The symbols move the elements like this.
w242 v w367
w242 b w920
w242 x w321
w242 e w983
w242 r w288
w242 u w618
w701 v w991
w701 b w811
w701 x w1
w701 e w616
w701 r w801
w701 u w118
w983 v w618
w983 b w321
w983 x w892
w983 e w431
w983 r w390
w983 u w845
w407 v w902
w407 b w739
w407 x w77
w407 e w990
w407 r w794
w407 u w576
w976 v w790
w976 b w122
w976 x w54
w976 e w915
w976 r w368
w976 u w318
w695 v w619
w695 b w899
w695 x w367
w695 e w794
w695 r w407
w695 u w208
w746 v w431
w746 b w731
w746 x w463
w746 e w451
w746 r w457
w746 u w496
w866 v w666
w866 b w195
w866 x w292
w866 e w426
w866 r w41
w866 u w475
w573 v w3
w573 b w902
w573 x w576
w573 e w272
w573 r w265
w573 u w195
w457 v w920
w457 b w772
w457 x w715
w457 e w69
w457 r w451
w457 u w321
w119 v w156
w119 b w101
w119 x w299
w119 e w535
w119 r w54
w119 u w368
w873 v w426
w873 b w619
w873 x w208
w873 e w265
w873 r w573
w873 u w25
w5 v w854
w5 b w771
w5 x w822
w5 e w874
w5 r w506
w5 u w101
w874 v w101
w874 b w822
w874 x w161
w874 e w410
w874 r w847
w874 u w299
w777 v w763
w777 b w265
w777 x w58
w777 e w994
w777 r w292
w777 u w41
w95 v w811
w95 b w915
w95 x w716
w95 e w156
w95 r w839
w95 u w1
w367 v w695
w367 b w564
w367 x w242
w367 e w618
w367 r w77
w367 u w794
w847 v w57
w847 b w369
w847 x w87
w847 e w771
w847 r w410
w847 u w249
w902 v w994
w902 b w259
w902 x w407
w902 e w576
w902 r w208
w902 u w573
w142 v w739
w142 b w431
w142 x w496
w142 e w288
w142 r w242
w142 u w77
w384 v w697
w384 b w36
w384 x w692
w384 e w772
w384 r w731
w384 u w263
w265 v w25
w265 b w208
w265 x w257
w265 e w58
w265 r w272
w265 u w777
w619 v w292
w619 b w979
w619 x w695
w619 e w208
w619 r w902
w619 u w873
w36 v w451
w36 b w996
w36 x w815
w36 e w692
w36 r w971
w36 u w384
w323 v w63
w323 b w825
w323 x w811
w323 e w701
w323 r w148
w323 u w991
w915 v w318
w915 b w54
w915 x w854
w915 e w716
w915 r w609
w915 u w95
w801 v w815
w801 b w438
w801 x w790
w801 e w825
w801 r w616
w801 u w268
w854 v w915
w854 b w249
w854 x w5
w854 e w101
w854 r w125
w854 u w716
w892 v w983
w892 b w69
w892 x w731
w892 e w746
w892 r w263
w892 u w431
w790 v w801
w790 b w839
w790 x w976
w790 e w318
w790 r w349
w790 u w825
w715 v w457
w715 b w63
w715 x w991
w715 e w971
w715 r w36
w715 u w69
w815 v w36
w815 b w148
w815 x w801
w815 e w268
w815 r w118
w815 u w692
w426 v w475
w426 b w292
w426 x w873
w426 e w25
w426 r w3
w426 u w508
w899 v w979
w899 b w962
w899 x w564
w899 e w367
w899 r w739
w899 u w695
w69 v w321
w69 b w715
w69 x w971
w69 e w731
w69 r w384
w69 u w892
w156 v w1
w156 b w716
w156 x w119
w156 e w368
w156 r w976
w156 u w349
w697 v w288
w697 b w451
w697 x w384
w697 e w263
w697 r w892
w697 u w390
w299 v w119
w299 b w874
w299 x w410
w299 e w834
w299 r w249
w299 u w535
w161 v w874
w161 b w871
w161 x w565
w161 e w211
w161 r w87
w161 u w410
w990 v w576
w990 b w77
w990 x w962
w990 e w899
w990 r w472
w990 u w979
w875 v w395
w875 b w41
w875 x w3
w875 e w64
w875 r w508
w875 u w783
w268 v w692
w268 b w801
w268 x w825
w268 e w323
w268 r w415
w268 u w63
w118 v w971
w118 b w701
w118 x w616
w118 e w415
w118 r w268
w118 u w393
w122 v w839
w122 b w125
w122 x w57
w122 e w54
w122 r w119
w122 u w976
w616 v w118
w616 b w1
w616 x w349
w616 e w176
w616 r w825
w616 u w415
w415 v w393
w415 b w616
w415 x w176
w415 e w148
w415 r w323
w415 u w996
w825 v w268
w825 b w790
w825 x w318
w825 e w811
w825 r w176
w825 u w323
w318 v w825
w318 b w976
w318 x w915
w318 e w95
w318 r w932
w318 u w811
w811 v w323
w811 b w318
w811 x w95
w811 e w1
w811 r w438
w811 u w701
w63 v w772
w63 b w268
w63 x w323
w63 e w991
w63 r w996
w63 u w715
w288 v w77
w288 b w496
w288 x w697
w288 e w390
w288 r w983
w288 u w962
w437 v w211
w437 b w666
w437 x w475
w437 e w831
w437 r w395
w437 u w152
w794 v w208
w794 b w367
w794 x w618
w794 e w472
w794 r w990
w794 u w257
w349 v w616
w349 b w156
w349 x w368
w349 e w932
w349 r w318
w349 u w176
w565 v w161
w565 b w783
w565 x w666
w565 e w437
w565 r w708
w565 u w211
w368 v w349
w368 b w119
w368 x w535
w368 e w609
w368 r w915
w368 u w932
w772 v w263
w772 b w692
w772 x w63
w772 e w715
w772 r w463
w772 u w457
w506 v w125
w506 b w454
w506 x w369
w506 e w847
w506 r w874
w506 u w57
w292 v w866
w292 b w272
w292 x w619
w292 e w873
w292 r w994
w292 u w426
w576 v w573
w576 b w407
w576 x w990
w576 e w979
w576 r w257
w576 u w272
w994 v w41
w994 b w58
w994 x w902
w994 e w573
w994 r w873
w994 u w3
w54 v w976
w54 b w57
w54 x w249
w54 e w854
w54 r w535
w54 u w915
w3 v w875
w3 b w994
w3 x w573
w3 e w195
w3 r w25
w3 u w64
w845 v w472
w845 b w983
w845 x w431
w845 e w142
w845 r w564
w845 u w739
w996 v w463
w996 b w415
w996 x w148
w996 e w815
w996 r w991
w996 u w36
w783 v w871
w783 b w875
w783 x w64
w783 e w666
w783 r w113
w783 u w565
w771 v w249
w771 b w87
w771 x w699
w771 e w822
w771 r w454
w771 u w5
w666 v w565
w666 b w64
w666 x w866
w666 e w475
w666 r w553
w666 u w437
w716 v w95
w716 b w854
w716 x w101
w716 e w119
w716 r w122
w716 u w156
w463 v w746
w463 b w393
w463 x w996
w463 e w36
w463 r w715
w463 u w451
w101 v w716
w101 b w5
w101 x w874
w101 e w299
w101 r w57
w101 u w119
w454 v w834
w454 b w211
w454 x w152
w454 e w369
w454 r w822
w454 u w506
w451 v w496
w451 b w463
w451 x w36
w451 e w384
w451 r w69
w451 u w697
w25 v w508
w25 b w873
w25 x w265
w25 e w777
w25 r w195
w25 u w763
w508 v w831
w508 b w426
w508 x w25
w508 e w763
w508 r w64
w508 u w113
w395 v w699
w395 b w553
w395 x w875
w395 e w783
w395 r w831
w395 u w871
w431 v w845
w431 b w892
w431 x w746
w431 e w496
w431 r w920
w431 u w142
w175 v w369
w175 b w831
w175 x w113
w175 e w708
w175 r w565
w175 u w87
w263 v w390
w263 b w384
w263 x w772
w263 e w457
w263 r w746
w263 u w920
w58 v w777
w58 b w257
w58 x w259
w58 e w902
w58 r w619
w58 u w994
w64 v w783
w64 b w3
w64 x w195
w64 e w866
w64 r w763
w64 u w666
w763 v w113
w763 b w25
w763 x w777
w763 e w41
w763 r w866
w763 u w553
w831 v w152
w831 b w475
w831 x w508
w831 e w113
w831 r w783
w831 u w175
w496 v w142
w496 b w746
w496 x w451
w496 e w697
w496 r w321
w496 u w288
w410 v w299
w410 b w161
w410 x w211
w410 e w454
w410 r w771
w410 u w834
w731 v w892
w731 b w971
w731 x w393
w731 e w463
w731 r w772
w731 u w746
w692 v w384
w692 b w815
w692 x w268
w692 e w63
w692 r w393
w692 u w772
w393 v w731
w393 b w118
w393 x w415
w393 e w996
w393 r w63
w393 u w463
w834 v w535
w834 b w410
w834 x w454
w834 e w506
w834 r w5
w834 u w125
w932 v w176
w932 b w368
w932 x w609
w932 e w839
w932 r w95
w932 u w438
w822 v w5
w822 b w699
w822 x w871
w822 e w161
w822 r w369
w822 u w874
w148 v w996
w148 b w176
w148 x w438
w148 e w801
w148 r w701
w148 u w815
w979 v w272
w979 b w990
w979 x w899
w979 e w695
w979 r w259
w979 u w619
w176 v w415
w176 b w349
w176 x w932
w176 e w438
w176 r w811
w176 u w148
w41 v w553
w41 b w777
w41 x w994
w41 e w3
w41 r w426
w41 u w875
w195 v w64
w195 b w573
w195 x w272
w195 e w292
w195 r w777
w195 u w866
w249 v w54
w249 b w847
w249 x w771
w249 e w5
w249 r w834
w249 u w854
w57 v w122
w57 b w506
w57 x w847
w57 e w249
w57 r w299
w57 u w54
w699 v w771
w699 b w708
w699 x w395
w699 e w871
w699 r w152
w699 u w822
w971 v w69
w971 b w991
w971 x w118
w971 e w393
w971 r w692
w971 u w731
w438 v w148
w438 b w932
w438 x w839
w438 e w790
w438 r w1
w438 u w801
w739 v w259
w739 b w845
w739 x w142
w739 e w77
w739 r w367
w739 u w407
w321 v w242
w321 b w457
w321 x w69
w321 e w892
w321 r w697
w321 u w983
w609 v w932
w609 b w535
w609 x w125
w609 e w122
w609 r w716
w609 u w839
w535 v w368
w535 b w299
w535 x w834
w535 e w125
w535 r w854
w535 u w609
w708 v w87
w708 b w113
w708 x w553
w708 e w395
w708 r w437
w708 u w699
w871 v w822
w871 b w395
w871 x w783
w871 e w565
w871 r w175
w871 u w161
w553 v w708
w553 b w763
w553 x w41
w553 e w875
w553 r w475
w553 u w395
w152 v w454
w152 b w437
w152 x w831
w152 e w175
w152 r w871
w152 u w369
w272 v w195
w272 b w576
w272 x w979
w272 e w619
w272 r w58
w272 u w292
w77 v w407
w77 b w142
w77 x w288
w77 e w962
w77 r w618
w77 u w990
w475 v w437
w475 b w866
w475 x w426
w475 e w508
w475 r w875
w475 u w831
w962 v w990
w962 b w288
w962 x w390
w962 e w564
w962 r w845
w962 u w899
w920 v w564
w920 b w263
w920 x w457
w920 e w321
w920 r w496
w920 u w242
w1 v w701
w1 b w95
w1 x w156
w1 e w349
w1 r w790
w1 u w616
w618 v w794
w618 b w242
w618 x w983
w618 e w845
w618 r w962
w618 u w472
w208 v w873
w208 b w695
w208 x w794
w208 e w257
w208 r w576
w208 u w265
w87 v w847
w87 b w175
w87 x w708
w87 e w699
w87 r w211
w87 u w771
w113 v w175
w113 b w508
w113 x w763
w113 e w553
w113 r w666
w113 u w708
w472 v w257
w472 b w618
w472 x w845
w472 e w739
w472 r w899
w472 u w259
w991 v w715
w991 b w323
w991 x w701
w991 e w118
w991 r w815
w991 u w971
w259 v w58
w259 b w472
w259 x w739
w259 e w407
w259 r w695
w259 u w902
w564 v w899
w564 b w390
w564 x w920
w564 e w242
w564 r w142
w564 u w367
w839 v w438
w839 b w609
w839 x w122
w839 e w976
w839 r w156
w839 u w790
w125 v w609
w125 b w834
w125 x w506
w125 e w57
w125 r w101
w125 u w122
w369 v w506
w369 b w152
w369 x w175
w369 e w87
w369 r w161
w369 u w847
w390 v w962
w390 b w697
w390 x w263
w390 e w920
w390 r w431
w390 u w564
w211 v w410
w211 b w565
w211 x w437
w211 e w152
w211 r w699
w211 u w454
w257 v w265
w257 b w794
w257 x w472
w257 e w259
w257 r w979
w257 u w58

The rows follow the links: the fewer symbols apart two elements are, the more alike their rows tend to be.

Here are some elements, each with a row of numbers. One shown again gets a slightly different row.
w156 -> [ -35   68   66   31 -150  116   13  -30 -117  148  -34  128  169  -66 -111 -262  -90  -55  -48  -30  274   13 -167    2  310  -67   -3 -128 -101   -5   12  217  -75  -55   11  -75  -53  -65   64  162    3 -239   48   47 -138 -127  -24  147  129   78   50 -143]
w64 -> [-133 -189   -4  -21  195 -107  -41   20 -111  134  -61 -105  -69   90  102 -134  -83  163   29 -149   44   65   11   44  232 -107  -93  -40  -28  -16 -181 -184   33   -6   60  117   71  -94  284 -139 -144   59 -126  -17  -37 -265   95 -188 -139  -97  -20   -9]
w715 -> [  25  171  -92   16 -140  -14  159  -81   55   -7  175   35   -9 -108  -24  -30  161 -155  190  142  -65 -194   -1    3 -224   -7  -89  113  103 -153  250  164  -78  -55 -185 -207  -39   66 -119  174  111   -1   59 -115  110   79  -62  165  -65  -30  -32  115]
w118 -> [ 142  182   12   24 -200  111   29  -25  106 -132   54  101   82  -88 -105  132   71 -164  -43  153  -39  -41  -20  -45 -223  101  119   32   19   17  163  192  -30   -3  -58 -107  -52   93 -288  126  143  -67  133   23   36  264 -102  180  155   93   18  -15]
w95 -> [  -8   59   62   45 -177  130  -14  -52 -100  133  -41  127  188  -85 -126 -285 -111  -39  -16   -6  225   47 -160    0  283  -31   76 -143  -96   12   18  201  -60  -79    7  -89  -52  -29   11  140  -11 -222   26   70 -144  -82  -32  131  184   81   43 -188]
w119 -> [-126   36   26  -65  -96   19   22   21  -50  169   84   75  115   61  -42  -76  -56 -169 -204  -69  295  -29  -97  -43  236 -134 -207  -44 -132 -108  -37  222  -27   39  -25  -10 -111  -97  159  123   43 -197  167  -40 -162 -148  -38  174  -18   58  131   13]
w971 -> [  55  198  -54   18 -145   16  122  -62   61  -50  165   52   -1 -103  -59   33  155 -171  141  156  -51 -185   15   -8 -243   10  -72  119   99  -91  254  179  -61  -34 -152 -208  -48   58 -154  190  129  -13   64  -77   94  131  -76  177  -35   16  -14  125]
w101 -> [-139   42  -10 -150  -71  -28  -83   37   37  179  178   38   92  115  -65   48  -48 -181 -229  -47  177  -35   37  -64  100 -139 -213  -32 -137 -153  -62  181   88   32  -44   42 -131  -99  184   53   64  -82  220  -23 -177 -121  -63  152   -9   60  200  113]
w299 -> [-136   52   -3 -184  -62  -23 -131   44   60  178  205   29   78  114  -97  107  -59 -170 -210  -31  122  -31  106  -71   24 -141 -187  -42 -130 -142  -51  158  151   12  -25   64 -125 -123  180   23   57  -34  214   -6 -180 -116  -87  130    8   81  225  152]
w834 -> [-127   65    7 -193  -49    0 -180   39   62  158  219   23   79  114 -122  134  -64 -145 -179   -1   67  -24  156  -67  -23 -149 -156  -48 -124  -91  -50  133  196    0    3   74 -117 -112  161    9   62    9  172   32 -191  -99  -80  100   41   99  240  179]
w777 -> [-157  -85  -23  -20  235 -158   68   76  -61   26   35 -128 -156   82  127   79   98   70   46  -86  -10 -102   76   55  -14 -127 -287  123   74  -18  -36 -151   -4   75   19   57   67  -89  248  -47  -50  105 -129  -78   55 -189   70 -123 -316 -103  -40  215]
w148 -> [ 166  124   25   26 -228  145  -44  -46  107  -99   -8  116  121  -74 -114   42  -27 -115  -78  121  -12   48  -52  -65 -105  149  229  -46  -47   22   82  159   -6  -34  -31  -73  -69  108 -298   63   99  -85  140   55  -12  256  -89  156  271  105   39 -136]
w535 -> [-145   40   11  -96  -82    1   -9   34  -14  169  123   69  110   93  -46  -18  -48 -179 -225  -71  263  -39  -58  -56  177 -136 -221  -40 -136 -144  -42  206   22   53  -39   14 -121 -101  177   90   46 -160  210  -47 -164 -137  -52  169  -26   55  152   64]
w801 -> [ 163  107   16   20 -238  153  -60  -62   88  -56  -20  131  149  -71 -124  -25  -57  -88  -61  100   -8   77  -67  -55  -48  138  270  -89  -68   24   55  144    5  -53  -35  -68  -70  100 -268   55   80  -86  137   83  -42  222  -69  138  306  115   41 -189]
w5 -> [-120   69   19 -188  -42    5 -201   49   65  164  212   11   69  101 -146  162  -79 -134 -160    9   39  -24  187  -58  -44 -138 -147  -58 -118  -72  -46  123  218   -7    7   84 -106 -114  163    4   55   21  154   53 -194  -94  -89   74   58  102  250  193]
w506 -> [-111   75   33 -183  -25    8 -223   59   73  147  209   25   68  100 -161  172  -73 -112 -147   13   19  -20  208  -58  -64 -141 -127  -53  -97  -37  -34  112  226  -14   45   89  -89 -117  142    3   55   39  129   77 -201  -88  -86   71   60  119  244  205]
w976 -> [ -47   55   59   32 -147   94   14  -20 -116  155  -23  121  167  -49 -104 -241  -90  -73  -68  -35  297    5 -163   -1  313  -77  -39 -105 -104  -15    1  220  -81  -32   10  -64  -57  -57   74  155   10 -241   52   37 -142 -129  -19  154   85   80   63 -122]
w932 -> [  21   56   64   38 -188  142  -20  -63 -104  124  -52  130  184  -87 -141 -283 -127  -30    2   -2  195   57 -151  -10  274  -16  116 -160  -89   11   16  200  -53  -98    7  -81  -40  -21  -21  137   -8 -215   24   81 -132  -61  -24  126  206   92   39 -201]
w564 -> [ 128  -61   -2  194   51    6  160  -47  -73 -169 -216  -20  -75 -108  122 -123   66  160  185   10  -82   30 -149   71   18  148  166   49  129  113   44 -148 -185   -9    5  -70  131  116 -176   -7  -62   11 -192  -16  183   99   85 -102  -28  -89 -241 -173]
w87 -> [ -29   43  158  -75   69   79 -267  130   -5  -14    3   12   55   47 -182  245 -111   36 -173    6   -3   81  188   -2  -25  -54   30 -103  -81  267  -89  -12  199   38  237  157   17 -106   50  -48   10   15  -73  221 -171  -11  -33  -72  140  185  161  101]
w259 -> [  78  -52  -55   -3  129  -83  -32   11  106 -157    0 -123 -154   30   78  205   83  100  109   45 -323   15  156    9 -309  101   91   94  106   29    3 -225   80   10   -2   63   69   75 -107 -175  -21  245  -71  -11  149  157   16 -163  -58  -74  -75   88]
w731 -> [  18  108 -130   22 -123  -49  196 -112   33   25  152   14  -29  -94   27 -129  157 -136  228  102  -57 -173  -34    6 -149  -17  -93  116  107 -234  207  131 -114  -64 -240 -210  -41   74  -68  146   63   19   69 -167  127   40  -34  142 -113  -87  -59   74]
w845 -> [ 136  -44    5  181   58   14  141  -41  -61 -169 -204  -29  -81 -116  105 -110   60  164  200   16 -106   32 -118   74  -14  142  180   38  126  135   50 -158 -158  -18   16  -72  125  111 -187  -24  -56   20 -207   -4  191  115   85 -118  -13  -79 -238 -158]
w763 -> [-147 -173  -19  -15  203 -108  -17   24 -111  127  -46 -103  -87   80   98 -127  -56  155   43 -142   23   45   21   53  209 -125 -139  -22   -5  -23 -152 -180   24   -1   46  113   60 -104  295 -119 -142   71 -132  -25  -24 -273   91 -180 -166 -101  -17   29]
w811 -> [ 126   61   33   35 -233  160  -73  -81   15   18  -47  128  178  -96 -139 -177 -118  -25  -21   64   45  106 -101  -38   96   95  272 -158  -85   15   20  149   -7  -95  -20  -62  -55   65 -192   58   26 -131   79   94  -80  115  -53  117  315  103   40 -249]
w367 -> [ 145  -39   -9  122   78    9   35  -40  -14 -181 -152  -57 -101 -109   50  -23   63  184  233   58 -233   43    9   60 -137  143  218   38  137  156   49 -196  -54  -47   35  -32  125  104 -182  -67  -59  124 -224   46  169  134   55 -160   23  -66 -179  -92]
w211 -> [ -22   32  162  -58   86   82 -262  132  -21  -17  -34    0   45   53 -157  229 -112   60 -187  -20   10   95  159   -4   -1  -37   46 -108  -74  282 -107  -34  177   42  244  173   19 -109   44  -60    2    7  -75  215 -164  -10  -21  -89  132  172  148   79]

Each walk starts at a row. The symbols on each line, taken left to right, move it on to the next element.
Each answer is a row, close to the row of the element it stands for.
[ 104   61   32   30 -226  163  -66  -87   -6   40  -55  129  184  -91 -143 -195 -122   -8    1   55   71  111 -103  -35  131   90  263 -171  -81   20    9  160  -12 -101  -16  -65  -56   55 -166   68   16 -134   68   97  -89   80  -46  108  315   90   38 -249]
r e x e: [ -95   54   51  -13 -111   66   39    4  -93  164   15  108  143    4  -69 -163  -62 -113 -144  -70  327  -22 -150  -10  290 -116 -144  -68 -119  -57   -8  227  -65    8   -3  -40  -88  -90  126  156   23 -236  106   -4 -149 -153  -28  171   28   68   94  -50]
v b e x u: [-119   40   30  -40  -96   30   29   28  -76  174   70   89  125   46  -42 -102  -48 -158 -182  -72  315  -31 -122  -31  247 -117 -189  -53 -130 -105  -24  219  -41   38  -19  -15  -94  -93  156  136   40 -209  156  -40 -155 -157  -31  170   -2   57  118   -8]
[-157 -119  -17  -26  231 -144   37   45  -96   85   11 -113 -135   76  120  -34   38  105   65 -115   16  -60   61   52   84 -150 -243   66   43  -26  -83 -159   -2   44   37   77   61  -96  295  -64  -89   87 -146  -65   28 -247   86 -145 -271 -109  -38  157]
e x x v r: [ -45  -58  -51  -38  209 -143   47   76   71  -97   53 -130 -187  106  149  273  132   14  -12  -17 -158  -75  132    8 -234  -10 -177  174   91  -20  -21 -186   39  105    5   85   47    6   59 -107    5  185  -24  -92  117   26   30 -117 -260  -79  -35  230]
e x e u: [  59  -70  -58  -14  137  -89  -25    9  126 -158   13 -115 -161   45   95  232   90   78   77   50 -303    7  169    2 -306   82   65   99  104   26   -5 -225   84   22  -11   65   60   68  -97 -161   -8  244  -64  -24  147  147   21 -153  -84  -76  -63  113]
[ 144   74   21   19 -232  162  -74  -79   53  -20  -37  133  171  -80 -128 -103  -93  -54  -36   73   19  103  -81  -51   25  127  293 -123  -81   14   28  152    4  -84  -31  -67  -59   84 -233   38   42 -109  107   94  -58  170  -65  117  320  103   42 -228]
u b b: [  75   59   35   36 -216  157  -63  -78  -49   78  -47  135  191  -98 -150 -260 -130  -11   13   46  117   89 -121  -24  203   43  211 -168  -91   19   19  167  -21 -105    0  -73  -52   28 -104   80   -3 -169   38   93 -104   25  -42  106  276   90   34 -239]
r u b v: [ 157   85   21   19 -239  164  -79  -62   74  -45  -32  129  160  -74 -133  -61  -80  -69  -46   98    6   92  -77  -55   -9  141  285 -116  -75   18   41  146    7  -72  -21  -66  -68   93 -247   41   63  -94  130   82  -48  199  -65  133  314  102   39 -206]
[-106   85   41 -184  -25   16 -249   58   62  134  206   14   71   85 -177  186  -67  -99 -139   29   -6  -20  221  -49  -78 -133 -104  -56  -88   -3  -32   97  234  -14   49   94  -83 -119  139   -8   51   46  107   98 -194  -84  -84   54   81  135  252  197]
e x u x: [ -14  -19  159  -39   99   71 -243  147  -21  -45  -90    4   45   70 -122  212 -127   87 -220  -51   41  135  109    1   56  -11   56 -103  -85  276 -142  -66  152   64  249  183   44  -95   39  -86  -29   -5  -86  204 -153   -3   -4 -104  134  149  109   19]
b b u e: [ -35 -171   77  -16  138   10 -150   67  -52   16 -159  -39   10  113   30   18 -171  165 -171 -136   61  181    0    4  222    9   82 -117 -112  131 -245 -176   71   56  181  206   34  -62  120 -183 -110    3  -68   89 -107  -84   60 -175   65   18   30 -112]
[-121 -199  -10  -18  183  -81  -46   22 -103  116  -82  -95  -62   94   93 -142 -108  179    5 -151   41   85   -4   36  249  -88  -58  -57  -37  -18 -193 -201   37    5   76  139   63  -86  278 -154 -150   58 -120   -3  -50 -247   90 -204 -104  -92  -11  -34]
e v x r: [-151 -164  -15  -27  218 -132   -6   30 -118  128  -30 -104  -98   91  105 -118  -41  144   69 -144   27    6   30   50  180 -128 -163    8   -3  -34 -142 -177   13    4   44  102   68 -108  305 -112 -124   76 -145  -38   -1 -281   88 -188 -205 -102  -28   54]
b x v b: [ -94  -57  -31  -34  220 -153   67   80   15  -53   62 -129 -181  102  149  218  131   23   -9  -48  -74 -102  109   29 -151  -73 -255  160   87  -16  -23 -155    7  113   16   70   56  -49  149  -77  -16  134  -58  -91   92  -63   50 -106 -309  -86  -42  250]
[-140   38   -3 -135  -71  -18  -55   31   19  175  157   56   96  100  -61   34  -56 -187 -222  -60  208  -42   10  -67  125 -142 -208  -32 -136 -156  -52  194   65   40  -42   35 -127 -105  181   54   48 -108  228  -41 -166 -137  -65  158  -20   61  188  100]
x r r: [ -90   88   68 -169  -13   27 -259   69   56  113  195   12   60   85 -185  187  -74  -79 -135   32  -15   -3  229  -51  -79 -140  -92  -73  -79   35  -25   84  249  -20   86   99  -80 -125  128  -12   51   48   76  111 -196  -74  -87   33   96  139  241  200]
b r r e x: [ -22 -168  100  -21  127   22 -148   87  -47    4 -164  -25   13  104   17   46 -169  160 -198 -127   65  191    7    0  206   16   84 -120 -117  172 -242 -163   89   57  200  208   52  -64  104 -178 -102   -9  -60  123  -99  -68   56 -161   81   42   46 -112]
[ -82   86   75 -166   -7   37 -266   81   44   95  165   12   61   66 -196  201  -77  -48 -125   39  -21    6  239  -42  -89 -120  -68  -78  -83   80  -35   84  245  -18  103   91  -59 -125  115  -13   44   60   38  143 -191  -64  -82   26  109  158  237  205]
u r x: [ -53   82  121 -120   39   66 -279  111   20   33   83    6   55   46 -208  231  -81   -4 -135   30  -23   27  236  -18  -83  -88  -21  -88  -75  188  -43   32  234   -5  184  134  -18 -129   73  -22   31   44  -33  192 -180  -26  -60  -38  130  181  214  164]
u b e: [ -28   65  146  -88   47   72 -277  122   -3   -2   26    9   46   43 -187  237  -98   36 -154   18   -8   69  203  -12  -41  -67   21  -97  -75  253  -61    5  202   10  215  138    5 -115   56  -39   16   37  -64  216 -173  -11  -36  -54  132  184  180  126]
